Below is a small trained network, with its code and all its weights. Each question gives an input and a target symbol and asks what happens when units are switched off, that is, made to give their printed mean instead of their output.

import numpy as np


def w(rows, s, z=0):
    codes = np.array(rows[::2]) - 128.0
    scale = np.full(codes.shape[1], s)
    scale[-1] = z or s
    return codes * scale


def norm(h):
    return h / np.sqrt((h * h).mean(-1, keepdims=True) + 1e-5)


def f(y):
    return y / 2 * (1 + np.tanh(0.7978845608 * (y + 0.044715 * y**3)))


def softmax(a):
    e = np.exp(a - a.max(-1, keepdims=True))
    return e / e.sum(-1, keepdims=True)


def log_softmax(a):
    a = a - a.max(-1, keepdims=True)
    return a - np.log(np.exp(a).sum(-1, keepdims=True))


def net(x, mask):
    ids = ['γηθλμξπσφω'.index(c) for c in x.split()]
    T = len(ids)
    res = E[ids] + P[:T]
    q, k, v = (norm(res) @ M[0].T for M in (Q, K, V))
    z = softmax(np.where(np.tri(T) > 0, q @ k.T / 3**0.5, -1e9)) @ v
    res = res + np.where(mask[0], z, O[0][:, -1]) @ O[0][:, :-1]
    y = f(norm(res) @ A[0][:, :-1].T + A[0][:, -1])
    res = res + np.where(mask[1:13], y, B[0][:, -1]) @ B[0][:, :-1]
    return log_softmax(norm(res)[-1] @ U[:, :-1].T + U[:, -1])


Q, K, V, O, A, B = {}, {}, {}, {}, {}, {}
E = w([
[105,195,180,109,168,63,162,87,97,163,125],'γ',
[135,145,149,132,118,100,199,77,88,109,44],'η',
[161,121,152,202,140,90,216,128,106,131,142],'θ',
[203,200,185,98,208,116,106,117,77,96,118],'λ',
[206,123,109,205,151,120,129,159,159,160,63],'μ',
[11,93,97,94,252,193,137,117,175,127,132],'ξ',
[147,178,85,156,122,68,140,118,184,88,59],'π',
[96,144,98,189,52,60,192,115,151,153,93],'σ',
[166,161,180,209,162,135,24,135,125,119,74],'φ',
[108,192,148,113,106,88,89,90,88,114,29],'ω',
],0.0032)
P = w([
[76,103,64,67,85,208,127,143,137,103,185],'0',
[145,169,164,187,117,104,141,28,160,204,90],'1',
[121,161,157,190,143,100,140,22,167,195,84],'2',
[102,150,157,188,167,88,154,50,150,173,71],'3',
[105,144,157,194,174,87,163,58,144,162,61],'4',
[99,152,149,186,184,82,164,88,123,140,64],'5',
[79,149,143,196,183,67,171,100,114,132,47],'6',
[86,148,142,195,190,64,172,107,110,117,40],'7',
[73,136,133,201,197,68,176,125,103,102,17],'8',
[66,135,127,204,186,52,187,137,96,91,10],'9',
[68,139,129,203,196,48,186,160,84,82,21],'10',
[67,136,121,211,202,48,168,177,72,73,7],'11',
[61,130,128,220,197,41,174,192,73,79,7],'12',
],0.0018)
Q[0] = w([
[149,44,89,18,35,161,122,253,99,114,205],'h1',
[81,66,71,45,136,147,144,210,91,62,140],'h1',
[57,172,105,194,214,49,190,163,111,62,32],'h1',
],0.0052)
K[0] = w([
[219,170,190,231,102,2,131,116,86,159,64],'h1',
[200,248,161,151,41,72,141,45,116,12,96],'h1',
[65,132,53,55,82,223,106,156,136,64,199],'h1',
],0.0039)
V[0] = w([
[93,197,169,52,153,124,116,57,45,110,80],'h1',
[98,130,79,142,89,99,248,75,138,96,45],'h1',
[128,91,156,131,136,138,254,120,76,160,221],'h1',
],0.0037)
O[0] = w([
[216,90,78,30,93,124,146,189,74,245,94,173],'h1',
[154,203,220,72,26,210,178,175,173,132,159,254],'h1',
[135,4,246,71,84,66,100,186,197,89,117,135],'h1',
],0.0035,0.0034)
A[0] = w([
[102,142,111,128,137,129,155,189,115,88,111,146],'n1',
[117,163,169,150,119,165,153,64,158,103,121,115],'n2',
[80,69,156,127,161,88,129,130,156,90,103,105],'n3',
[190,56,166,96,59,56,68,124,123,100,147,85],'n4',
[154,118,171,80,109,116,139,144,177,101,134,152],'n5',
[83,130,180,102,83,113,95,91,144,65,135,123],'n6',
[104,131,121,214,107,125,81,64,128,2,223,4],'n7',
[100,44,110,113,85,88,120,136,121,190,111,115],'n8',
[155,95,155,156,137,140,165,127,122,128,187,137],'n9',
[170,65,44,153,169,103,87,92,96,167,112,78],'n10',
[166,117,57,72,136,117,143,96,91,175,132,93],'n11',
[89,100,101,180,178,97,113,110,96,90,123,108],'n12',
],0.0069,0.0047)
B[0] = w([
[128,115,164,162,160,98,182,102,121,128,85,202],'n1',
[105,80,118,115,131,119,111,189,103,87,188,243],'n2',
[177,188,136,136,67,64,82,134,121,119,110,171],'n3',
[196,211,74,115,142,63,131,53,101,131,161,161],'n4',
[112,78,83,147,173,156,133,67,155,118,117,255],'n5',
[87,132,59,130,149,171,115,164,141,181,89,186],'n6',
[126,146,156,59,148,1,177,147,135,237,164,177],'n7',
[161,167,134,130,184,194,124,153,92,59,185,163],'n8',
[101,122,83,136,132,151,103,78,115,145,68,129],'n9',
[125,106,155,90,56,115,205,112,135,103,139,204],'n10',
[56,88,122,156,139,109,36,161,145,82,106,176],'n11',
[156,84,179,144,119,194,83,122,117,188,163,197],'n12',
],0.0055,0.003)
U = w([
[77,145,173,117,163,32,147,144,140,215,199,100],'γ',
[134,23,135,91,89,77,118,185,63,61,120,155],'η',
[109,78,83,194,139,157,132,18,55,177,131,178],'θ',
[234,136,89,65,242,131,114,102,76,89,150,103],'λ',
[200,112,158,45,70,182,193,126,190,203,109,134],'μ',
[21,55,135,143,169,220,115,165,203,104,123,246],'ξ',
[124,155,99,130,112,46,109,51,237,67,98,100],'π',
[123,254,110,173,86,173,170,139,107,70,201,132],'σ',
[173,123,211,162,74,143,49,136,121,131,134,77],'φ',
[103,173,25,93,101,131,91,180,59,208,65,79],'ω',
],0.0063,0.0014)

Each question gives the input, a string of symbols that net reads in full, and the target symbol t.
The units are the heads (3 rows each of Q, K, V and O) and the neurons (one row each of A and B). Each row of codes is followed by its name. A weight is (code - 128) times the scale printed after its matrix; where a second scale follows, it is the last column's (O, A, B and U).
mask holds one flag per unit, heads first, then neurons. A switched-off unit (its flag False) gives its mean, the last column of its rows in O or B, instead of its output. The means were averaged over made-up inputs and are rounded, as every weight is.
A unit's drop is (log p(t) with every unit on - log p(t) with that unit switched off) / (log p(t) with every unit on - log p(t) with every unit switched off).
The circuit of an input: a set's keep is (log p(t) with only the set's units on - log p(t) with every unit switched off) / (log p(t) with every unit on - log p(t) with every unit switched off). Starting from the 12 units with the biggest drops (on a tie, the unit counted first), units are removed one at a time, each time the one whose removal leaves the highest keep (on an exact tie, the one counted first), for as long as the keep stays at least 0.8.
circuit, biggest first: the units of the circuit, biggest drop first
top k neurons: the k neurons with the biggest drops, biggest first
drop when u is switched off: that unit's drop, to one decimal
input γ σ φ, target λ: circuit, biggest first -> (h1, n8, n4)
input μ π η, target γ: circuit, biggest first -> (h1, n7)
input λ η γ θ μ γ θ η η μ, target η: circuit, biggest first -> (h1, n10, n11)
input λ η λ, target η: circuit, biggest first -> (h1, n11, n10)
input λ π μ μ π ω, target η: top 2 neurons -> (n10, n11)
input θ μ η η η θ π θ σ, target π: top 2 neurons -> (n4, n3)
input γ θ ω, target λ: top 2 neurons -> (n8, n4)
input ξ σ η η ξ π φ η ξ ξ, target φ: circuit, biggest first -> (n3, h1, n12)
input γ ξ θ, target θ: circuit, biggest first -> (n9)
input γ η γ λ γ φ η η θ γ, target λ: circuit, biggest first -> (h1, n8, n4)
input φ μ ω, target θ: top 2 neurons -> (n12, n10)
input φ ξ η μ ω σ ω η σ η η θ, target θ: circuit, biggest first -> (h1, n12)
input θ θ ξ ω μ η, target η: top 2 neurons -> (n2, n4)
input η η λ ω γ η ξ η μ π σ η, target μ: top 2 neurons -> (n11, n2)
input π γ η η λ η π θ γ η, target σ: circuit, biggest first -> (h1)
input γ μ ω η θ η π θ ω μ, target λ: top 2 neurons -> (n8, n4)
input γ ξ θ ω, target ω: top 2 neurons -> (n10, n1)
input θ ξ λ σ, target σ: drop when n12 is switched off -> 0.1
input γ η μ γ, target λ: drop when h1 is switched off -> 1.2
input σ λ φ η η μ φ μ, target ξ: drop when h1 is switched off -> 0.9
input ω λ λ λ η, target ω: top neuron -> (n11)
